Here is a tiny trained network, its code and every weight. The questions are about switching its units off for an input and a class, where a switched-off unit gives its printed mean instead of its output.

import numpy as np


def w(rows, s, z=0):
    codes = np.array(rows[::2]) - 128.0
    scale = np.full(codes.shape[1], s)
    scale[-1] = z or s
    return codes * scale


def f(y):
    return np.maximum(y, 0)


def log_softmax(a):
    a = a - a.max(-1, keepdims=True)
    return a - np.log(np.exp(a).sum(-1, keepdims=True))


def net(x, mask):
    res = np.array(x, float).reshape(1, 2) / 4 @ E
    y = f(res @ A[0][:, :-1].T + A[0][:, -1])
    res = res + np.where(mask, y, B[0][:, -1]) @ B[0][:, :-1]
    return log_softmax(res[-1] @ U[:, :-1].T + U[:, -1])


A, B = {}, {}
E = w([
[210,110,2,192,124,201,113,213,48,16,125],'x0',
[22,55,201,151,54,205,237,185,176,70,210],'x1',
],0.0068)
A[0] = w([
[53,45,181,177,40,189,190,164,194,78,209,89],'n1',
[244,218,43,114,195,15,42,40,70,179,68,115],'n2',
[215,211,76,87,244,20,28,81,40,174,2,93],'n3',
[65,151,242,55,137,55,144,42,232,243,126,97],'n4',
[201,111,12,247,93,219,134,235,15,21,124,89],'n5',
[57,96,194,133,51,199,155,195,131,72,224,110],'n6',
[51,128,215,43,97,36,138,52,189,225,169,130],'n7',
[93,134,149,91,126,135,136,156,92,128,101,251],'n8',
[165,109,51,154,118,212,132,143,60,108,148,184],'n9',
[193,105,32,202,126,210,110,236,8,33,141,97],'n10',
],0.0052,0.013)
B[0] = w([
[88,84,251,57,50,199,165,163,77,142,167,188],'n1',
[89,114,170,95,69,173,172,186,101,147,163,212],'n2',
[96,93,217,66,77,195,182,174,90,138,161,207],'n3',
[190,170,182,91,199,113,71,97,186,86,107,200],'n4',
[166,182,207,79,174,133,70,98,165,92,99,199],'n5',
[115,114,161,100,95,181,176,169,111,135,133,186],'n6',
[186,182,146,113,185,107,139,111,166,74,76,208],'n7',
[85,187,1,219,151,45,181,180,80,120,50,252],'n8',
[143,157,94,140,159,81,144,104,153,79,99,199],'n9',
[180,175,215,87,185,127,72,84,178,87,112,193],'n10',
],0.0091,0.013)
U = w([
[185,174,161,81,215,104,66,68,224,94,108,92],'0',
[90,110,168,72,1,198,174,192,63,139,157,116],'1',
[95,161,22,252,151,33,159,154,85,124,93,254],'2',
[133,88,113,147,116,134,85,66,131,149,217,96],'3',
[126,93,104,148,94,123,67,86,147,162,223,97],'4',
[123,68,121,147,93,127,88,64,123,153,158,96],'5',
[113,97,102,145,106,120,55,86,148,176,171,90],'6',
],0.0099,0.0066)

Each question gives the input, the list of numbers given to net, and the class t.
The units are the neurons (one row each of A and B). Each row of codes is followed by its name. A weight is (code - 128) times the scale printed after its matrix; where a second scale follows, it is the last column's (A, B and U).
mask holds one flag per neuron, in row order. A switched-off neuron (its flag False) gives its mean, the last column of its row in B, instead of its output. The means were averaged over made-up inputs and are rounded, as every weight is.
A unit's drop is (log p(t) with every unit on - log p(t) with that unit switched off) / (log p(t) with every unit on - log p(t) with every unit switched off).
The circuit of an input: a set's keep is (log p(t) with only the set's units on - log p(t) with every unit switched off) / (log p(t) with every unit on - log p(t) with every unit switched off). Starting from all 10 units, units are removed one at a time, each time the one whose removal leaves the highest keep (on an exact tie, the one counted first), for as long as the keep stays at least 0.8.
units of the circuit, in order: the units of the circuit, biggest drop first
most important unit: the unit with the biggest drop
top k neurons: the k neurons with the biggest drops, biggest first
drop of u: that unit's drop, to one decimal
input [-5,-8], class 1: most important unit => n3
input [-7,5], class 0: top 2 neurons => (n4, n7)
input [0,3], class 2: top 2 neurons => (n3, n2)
input [3,-1], class 2: units of the circuit, in order => (n4, n1)
input [2,3], class 2: top 2 neurons => (n3, n2)
input [-5,-7], class 1: top 2 neurons => (n3, n2)
input [6,-7], class 1: top 3 neurons => (n3, n2, n4)
input [-1,-3], class 2: top 2 neurons => (n1, n6)
input [5,-8], class 1: drop of n3 => 0.5
input [6,5], class 0: drop of n10 => 0.3
input [3,-5], class 1: drop of n2 => 0.2
